Here is a tiny trained network, its code and every weight. The questions are about switching its units off for an input and a class, where a switched-off unit gives its printed mean instead of its output.

import numpy as np


def w(rows, s, z=0):
    codes = np.array(rows[::2]) - 128.0
    scale = np.full(codes.shape[1], s)
    scale[-1] = z or s
    return codes * scale


def norm(h):
    return h / np.sqrt((h * h).mean(-1, keepdims=True) + 1e-5)


def f(y):
    return y / 2 * (1 + np.tanh(0.7978845608 * (y + 0.044715 * y**3)))


def log_softmax(a):
    a = a - a.max(-1, keepdims=True)
    return a - np.log(np.exp(a).sum(-1, keepdims=True))


def net(x, mask):
    res = np.array(x, float).reshape(1, 4) / 4 @ E
    u = 0
    for l in range(3):
        y = f(norm(res) @ A[l][:, :-1].T + A[l][:, -1])
        res = res + np.where(mask[u : u + 9], y, B[l][:, -1]) @ B[l][:, :-1]
        u += 9
    return log_softmax(norm(res)[-1] @ U[:, :-1].T + U[:, -1])


A, B = {}, {}
E = w([
[124,127,130],'x0',
[84,154,105],'x1',
[173,203,52],'x2',
[146,142,255],'x3',
],0.0066)
A[0] = w([
[149,138,204,233],'L0N1',
[84,127,136,83],'L0N2',
[53,104,139,251],'L0N3',
[253,122,106,93],'L0N4',
[63,135,103,25],'L0N5',
[108,172,121,160],'L0N6',
[70,140,129,112],'L0N7',
[147,190,114,100],'L0N8',
[97,88,152,89],'L0N9',
],0.017,0.0021)
B[0] = w([
[100,141,80,253],'L0N1',
[253,58,146,140],'L0N2',
[157,154,19,201],'L0N3',
[152,92,108,193],'L0N4',
[159,188,140,158],'L0N5',
[180,197,46,153],'L0N6',
[211,76,129,150],'L0N7',
[164,167,123,171],'L0N8',
[218,184,78,167],'L0N9',
],0.0066,0.0073)
A[1] = w([
[254,63,131,236],'L1N1',
[94,184,34,149],'L1N2',
[120,158,111,85],'L1N3',
[191,148,168,129],'L1N4',
[92,110,57,253],'L1N5',
[98,45,230,188],'L1N6',
[166,2,164,196],'L1N7',
[130,199,170,71],'L1N8',
[164,200,231,66],'L1N9',
],0.0098,0.0019)
B[1] = w([
[102,254,126,236],'L1N1',
[48,119,221,254],'L1N2',
[130,57,193,140],'L1N3',
[46,130,99,152],'L1N4',
[97,115,225,206],'L1N5',
[148,192,87,160],'L1N6',
[181,173,60,168],'L1N7',
[216,8,42,141],'L1N8',
[17,43,33,161],'L1N9',
],0.0056,0.0064)
A[2] = w([
[9,167,119,252],'L2N1',
[107,187,171,145],'L2N2',
[185,86,103,16],'L2N3',
[154,60,155,225],'L2N4',
[206,117,116,131],'L2N5',
[162,147,100,156],'L2N6',
[93,174,115,85],'L2N7',
[126,138,123,78],'L2N8',
[146,194,85,81],'L2N9',
],0.013,0.0034)
B[2] = w([
[226,45,106,248],'L2N1',
[184,221,163,168],'L2N2',
[52,182,192,118],'L2N3',
[223,237,55,123],'L2N4',
[92,255,152,134],'L2N5',
[215,207,114,162],'L2N6',
[36,100,137,169],'L2N7',
[98,172,83,128],'L2N8',
[70,144,187,207],'L2N9',
],0.0053,0.011)
U = w([
[95,246,103,106],'0',
[148,158,136,234],'1',
[97,54,82,155],'2',
[119,208,112,115],'3',
[60,136,225,2],'4',
],0.012,0.0056)

Each question gives the input, the list of numbers given to net, and the class t.
The units are the neurons (one row each of A and B). Each row of codes is followed by its name. A weight is (code - 128) times the scale printed after its matrix; where a second scale follows, it is the last column's (A, B and U).
mask holds one flag per neuron, layer by layer. A switched-off neuron (its flag False) gives its mean, the last column of its row in B, instead of its output. The means were averaged over made-up inputs and are rounded, as every weight is.
A unit's drop is (log p(t) with every unit on - log p(t) with that unit switched off) / (log p(t) with every unit on - log p(t) with every unit switched off).
most important unit: the unit with the biggest drop
top k neurons: the k neurons with the biggest drops, biggest first
top k neurons in layer l: the k neurons of layer l with the biggest drops, biggest first
drop when u is switched off: that unit's drop, to one decimal
input [-4,1,6,-7], class 2: top 2 neurons => [L1N1; L0N9]
input [-4,1,-7,0], class 0: top 2 neurons => [L0N2; L2N1]
input [-2,-5,-4,7], class 2: top 3 neurons => [L1N9; L0N4; L0N7]
input [-6,1,-6,7], class 2: most important unit => L1N9
input [4,6,-6,5], class 0: top 2 neurons in layer 1 => [L1N1; L1N2]
input [1,8,5,8], class 2: top 2 neurons => [L1N9; L0N3]
input [-5,5,5,-7], class 2: top 2 neurons in layer 1 => [L1N1; L1N2]
input [-6,-8,-7,7], class 3: top 3 neurons in layer 1 => [L1N6; L1N7; L1N2]
input [-6,-2,-8,-8], class 0: top 4 neurons in layer 0 => [L0N2; L0N1; L0N9; L0N7]
input [-5,5,2,-7], class 2: top 2 neurons => [L1N1; L2N1]
input [6,-3,-6,-6], class 0: top 2 neurons in layer 1 => [L1N9; L1N4]
input [-6,-3,-4,7], class 2: top 2 neurons in layer 0 => [L0N4; L0N7]
input [-2,0,1,-1], class 4: top 2 neurons in layer 1 => [L1N2; L1N9]
input [-2,8,-8,-2], class 0: most important unit => L2N1
input [-4,5,-6,0], class 0: drop when L2N1 is switched off => 0.2
input [5,4,0,7], class 2: drop when L1N9 is switched off => 0.5
input [3,1,-6,0], class 0: drop when L2N1 is switched off => 0.1
